Each row is followed by its class number.
[ 29   6  -9  -6 -77  -5 -11 -12  12 -32 -19  49  -9 -10 -70 -24   2  25
 -31 -19  -4 -11 -17  37 -11 -22   9  26  33   2  29 -15 -18 -19]
0
[ 11 -24 -22  15  48  -6  -4 -15  32  47  46  42 -36  10  48  -7  -8  55
   7   5   4 -14  34 -43  -1   0  -7  -9  -8 -63  -6 -19  26   7]
4
[ -3 -43  -3   7  37 -22  12 -14  32  47  34 -50 -52 -12  36   7 -19 -18
  42 -39 -14  10  26  -7  13   2 -13 -91 -50  -1 -48   0  32  32]
6
[ -2   1  -8 -48 -26 -31  30 -19  20 -27 -19  27  15  -3  -2 -22 -29  -5
   2  20 -17  18 -39  76 -12 -33  36  30  46  -1  42 -48 -26  15]
4
[ 15  -6  11 -21   2 -49 -31  19  15  18   6 -20 -28  23  13  12 -32   8
 -19  18 -33   1  22   5  19  11  47  26 -10  -3  48 -39  14 -15]
4
[ 26   0   6 -10  21  18  20  -6  39 -10  44  15  21   6  -3 -14 -58  24
 -22 -17  18  44  -4  12  -9  -7 -29   3  40  53 -31   1  -8  18]
3
[-16 -20  -1  -4  29   5   8  24  13  17  50 -38  15 -36 -36   0  -2  20
 -26   0 -24   6  28   2   2   9 -32 -62 -85  13 -64  70  35 -14]
9
[ 57 -44   9   8 -48 -20  26 -17  28  15  20   6 -20   2 -46 -77 -20  27
 -16 -39   8 -58  41  -7 -13 -28  -7 -93  -4 -12 -20 -12  -9  11]
8
[ 18 -18 -17 -22  -3 -14  10 -14 -27  -5   3  49  21  -8  -2 -36  16  25
   8 -25  -6   6 -18  51  -9  -4  -1  41  42 -35   8  -6 -16 -10]
4
[ 10 -20 -32 -27  19  -4  23 -33 -20  14  34 -21  13  18 -37 -18 -11  37
 -37 -36   5 -20   2  10 -17   0  16  19   1  33 -39  -6   7  18]
1
[-14  -7  30 -35 -49  43 -30   8 -36   1 -23  15   0 -25 -72 -34  35  54
 -49  -6   8 -50  25 -10 -36 -10 -14 -41 -81  11 -29 -62  17  27]
9
[-27  16  21  -9  46  56   4  45  36 -42 -24  -3  60 -14  65   7 -19 -48
  25  21  10  77  20 -22  -2   4 -35   9  -4   8  51  28  -6 -13]
2
[ -7  23  48 -24 -54  25 -32  58 -24 -37 -29  23  11 -42 -60  13  -6 -23
 -22  15 -11  -7  24  35 -20   9  16 -48 -27   5   8 -47 -26  -5]
9
[-16 -46  17 -49  27  11  -6 -19  51 -13 -24 -54  -2  52  54  10 -17   6
  30  -9 -28  65  48 -61  12  20 -33  50  25  23  35 -27  19  22]
3
[  0 -12  14 -48   2 -15  -2  40 -36  -9 -25 -30   0 -15 -15  21  -1 -10
  29 -44 -25  57 -40  30   3 -14 -32   7  -6  73 -43 -13  17  29]
5
[-24 -51  -5 -16   8   3  50  -9  19 -16   7 -21   9  -7  33 -19 -38 -11
  48 -53 -12  45 -16  43  10  -3 -26  21 -23 -19 -24  41  43  15]
2
[ 29  -6  -1  17 -15  -7 -13  -9 -14  23  33 -14 -44  -3 -14  12  17   9
   5 -12  24 -10   1  -1   9   1   2 -10  -7  33 -38 -14  11  17]
3
[-30  12  19 -36   2 -46 -10  -1 -12 -26 -48 -24   7  30  -3  13 -42 -10
  21  15 -53  47 -27  -7   1   8 -12  46  39  42  24 -37 -23  10]
6
[-20 -22  19  -6  36  -2 -31  46  18 -11 -11 -22  -2  27  34   3 -39 -11
  46 -30 -32  45  -2 -28  38  20   1  62 -49  10  22   3  65  26]
2
[-25 -48 -31 -14  22   1  19  -9  10 -34  16   1  23  -8  45 -13   7  26
  15 -48  -5  23  14  28   5  -6 -36  47 -34 -33   0  14  24  31]
6
[ 36 -26 -53  26  12 -17  40  -7  86   6  41  11 -35 -35  60   4  30  39
  17 -10  35  22  21   4  -5 -13 -10   9  -2 -47  15  32 -25  -8]
8
[ 31 -21   7  20 -42 -28  10 -27  15  18  32 -13 -24   5 -23  -9  -3  30
  20 -23 -14 -28  14 -10  19   2 -19  -5   9   6 -49  20   1 -26]
3
[  2  55 -12  18 -21  34  28 -47  99  -5  -4  27 -23 -16  34 -13 -28 -19
 -11  66  -1  16 -18 -15   3  15  25  47  18   0  55  22 -33   5]
0
[ 25 -42 -13  19 -61 -21  17 -28  -4 -11  -3   3   4 -24 -40 -81  86  41
  29 -32  19 -44 -25   4   1 -28  -9 -54   0  16 -19 -24 -12  15]
6
[ 19   1 -25 -52 -19   6  -7 -40  -6 -12 -45   6   0 -16  -6  -8   9  23
   6 -24  -2  16 -40   5   4 -25  -9  15  21  28  13 -51 -46  52]
8
[ 46  12  23  12 -38  48 -24   0  52  10 -14  53  -2 -18 -62 -24 -11  41
 -42 -15  42 -37  24 -47 -20 -16  -9 -66   1  13   2 -24 -58 -12]
8
[ -7   6   5  -2  26 -63  15 -36 -17  -4 -16 -51  21  36  34 -12 -31 -11
   3  11 -21  -8 -19  -8  11 -29  -7  -9  14   7   4 -34  -6   5]
6
[ 21  23  10  -9 -78  12  30  29 -10 -26  -5  43   8 -49 -44 -48  29  23
  -6   9  -4 -35 -46  47 -29 -43 -18   1   1  24 -13  -3 -16  10]
7
[-19 -33 -36 -27 -58 -45  11 -10   0 -19   0 -45 -45  -6 -30  14   4  45
   2  24 -26  24 -23  -1  26 -31 -22 -35 -24  41   6  32  50   6]
5
[-30  -2  33 -45 -72  -8 -25  32 -89 -21 -54 -56 -23 -10 -22  25  38   2
  21  37 -63 -26 -24 -31  22  10 -15  36 -27  44 -16 -42  13  46]
7
[  5 -33  36 -34 -21  13   5  45 -12 -25   0  -7  12   0 -36 -25 -10  25
 -26 -31  24  33  37  20 -45   5 -11  -5   3  33 -16 -12  15  -7]
1
[  4  -1  27   4  12 -32  10  -2 -25  -8 -38   0   5 -10  41 -41  43  23
  47  17   6   6  -6 -28 -10 -19 -23 -17   0 -32  -4 -37 -16  31]
8
[  6  11 -28  12  26  33  -1  -9 -22  -7  30  11  33  -6 -11 -16  -1   0
 -18  22  -8 -25  -2 -36  19  12 -26  -8 -13   0 -32  31  -2  24]
9
[ -4 -25 -11 -27  62   2   6 -19  50  18  32  -3   9  47  22  -8 -98  15
 -55   3  -1  27  10   4   4  -6  14  19   5  -2  23   5  33  15]
4
[-14  44  24 -22 -53 -22 -39  -4  -8   4 -73   2 -17 -34 -48  13  82  14
  20  -2 -37 -33 -34  13 -11 -21  27  71 -55  20  -2 -67 -18   1]
0
[-12  12 -26  -9  -3  20 -10 -35 -32  -1 -37  14 -11 -17 -19  -1  42  20
   7  21  13  -3 -29 -28  -3  -8 -18  16 -11   9  -4   3 -29  42]
8
[ 29  10 -49  18 -37  37 -11 -36  14  20   0  16 -53  -2  33 -14  56  -6
  23  21  41 -50   9 -73   3 -34 -21   3 -19  -2  -4   4  17  30]
1
[-28 -33  30 -39  23  -3  18  29 -33 -10 -20 -29   3  13  60 -12   6   0
  48 -12 -61   1  24 -20  -5   9 -33  35 -18 -35  -7 -33  37  49]
7
[ 15  25  47  20 -81  -8 -15   8 -26  11 -18  13 -50  -7 -42   4 -22  14
 -15  36  13 -52 -27 -24  -5   5  13 -21 -10   5 -46 -63 -12   7]
9
[ 33   4 -28  10 -62 -81   2   7 -15  23  47   5 -83  -4 -38   9  -2  36
 -22 -18   5 -67  11  64 -21 -26  71  17 -48 -16 -14 -41  34  -6]
1
[ 21  38  -6  43 -49  20  -1 -53  14  -3  -4  36  -3   7 -79 -22   3  21
 -53  49  20 -56 -19 -39   1   9  38 -19  52  11  18  -5 -53 -23]
0
[ 19   0 -38   2  12  31 -31 -24  -5  -8  21  25   8  13 -19   3   7  19
  -3 -27  11  -1 -16 -20  26 -19 -31  46   1  37 -21  17  16  35]
3
[ 27 -27   6 -41 -45  -6 -38 -13  28  -1 -36  -3 -34  16  24 -13 -18  15
  18   2  -6  25 -35 -19  43 -17  11  11  28  23  41 -57  15  34]
4
[ 13  -3 -20 -16  -4  -5  -3 -12 -15  16  26 -20  -4 -18 -26   4  -1  22
 -22 -13 -22 -28  -6   8  15  10   5  -6 -37  10 -40 -13   0  15]
9
[ -2 -26  -5 -33 -38  -4   0  -3  11 -30  -3  20   5 -22  19  -3 -17  47
  19 -39 -28  16   8   1   4 -12 -50  12   0   0 -16 -44 -12  28]
6
[  6   9  12  -2   2 -12  -1  28 -10  12   1 -18 -13 -10 -13   8  -4  -7
  29  -4 -47 -11 -40  -3  23   3   4   6  -7  24 -23   9   8  18]
7
[ -7  -5   5   4   7  -9 -33  -2   4  -3  26 -38 -20  16  14  55 -46 -11
   4  16 -31  18  47 -33  45  20 -15 -13 -13   5   1  37  24 -11]
3
[ -4   6  20  31 -16 -18  -2  36  14  13  18  -1 -28   3 -34  26  12   4
 -22   3  26 -52  55   3 -35  -4  41   6 -55 -23 -18   0  13 -42]
1
[ 30   2  35  53   4 -71 -13  56  21 -25  32  18  -9  13   9 -20 -51   0
  10   5 -11  20  18  16  13  19  31 -39  32 -22  41  -8  -3 -36]
6
[ 20  25 -15 -11 -27 -85  -2  16  10 -16  16 -15 -51  13  13  50 -72 -27
  12  16 -37  26   2  53  15   5  65  19  38 -10  47 -11  -3 -32]
1
[-20 -14  -7  19  51 -89 -10  30  27   6  34 -30 -37  26  53  22 -16  35
  14   2 -37  11  30  -2   8  11  29  50 -52 -30  29 -32  42   7]
6
[ 26  -1   0  21  19  22   0 -13   8  14  11  11  30  36  -2 -23 -20  42
 -50 -47  44 -31  -2 -25 -13  -7  -1  59 -10  -4   8 -14   3 -40]
2
[  1  -2   8  -5  22 -57 -19  46 -22  23   5 -71 -28  -1   6   6  33 -25
  48  10 -85 -12   7 -17  36   6   9 -25 -50  12   8  30  44  -2]
7
[  8  -8   2   2  17  28  25   7  20  14  20 -19  11  -5  18   3 -16  18
  -5 -27  27  19 -24 -12  -4  15  -8  57 -11  47 -36 -11  -3  11]
2
[-20   3  16 -31  -7  -1 -20 -28 -28  -8 -18 -43  -8  45  10  52 -48   7
 -22  22 -15  13  17 -43  11   9 -30  64  17  34 -10 -28   2  10]
3
[ 11   3  21 -38 -31  23  10 -20   5  -8 -41  28  35   0  -6 -43   1 -12
  -4   8   1  -8 -18  14 -16 -13   3  27  43   9  20 -44 -42   4]
4
[  18    0    2  -33   12   26   15  -45   56   -4   34    7   19   29
   -6    1 -114   30  -56  -33    4   22    0   21    2   -6   -1   26
   28   41  -10  -21   -7   22]
3
[ 24 -36 -20 -16   9  -6  -7  12 -45  -4  18 -73 -20 -41  59   6  19 -14
  20   2  -1  56  12  -6  47  18 -43 -50 -25  24 -18  47  14  50]
8
[-41  16   1 -30  61  17  -4  15 -28 -14 -18 -24  27   2  57  39   3 -15
   3   7 -22  12  26 -12   3   9   3  30 -47 -10  20 -32  11  34]
5
[ -1  23   2   7 -33 -21  -5 -32 -49   3 -16 -22 -14   8 -61  16   5  -3
 -46  26  -4 -37 -22   8  -3   2  31  18  14  26 -15 -27 -22  -2]
0
[ 14  -8  -4  -7  27 -34   2  10  15  33  26  -5 -13  -3  14   3  -7  -3
  -6   1 -12  -4  13  33  -3   0  29  14 -14 -14   5  -7   5 -15]
4
[-13   1 -31   1 -19  -8 -13  -8 -21   2  -5 -28 -24   5  -4  27  19  11
  14  32  -9 -13  -4 -58  18 -12 -11   4 -15  28  10 -20  11   7]
2
[-21 -33   6  -8  64  46  10  32  49 -41 -38   4  34  33 107 -17  -5 -55
  66 -26  20  59  25 -34  -2 -21 -31  54  -5 -36  59 -18  41  37]
2
[  9  -9  41  31  29  49  -8  15 -51  23  13  -9  16  37 -17 -10  -6  -5
 -42  -7  54 -57  59 -74 -31  20 -13 -19 -14   2 -64  -6  10   1]
1
[-21  -2  -2 -32  52   7   5 -24  25  14  24 -41   0  21  37  13 -22  15
 -26  22 -11  28  61 -24 -21   3 -22   7 -26  16  16  -7  19   8]
3
[-19  19   9 -16  62  35 -23 -37 -35  22  -6 -25  11  13  41  10  18   2
  -2   1  16  15   3 -32  -4   4 -28  34 -34  23 -22 -13  18  36]
3
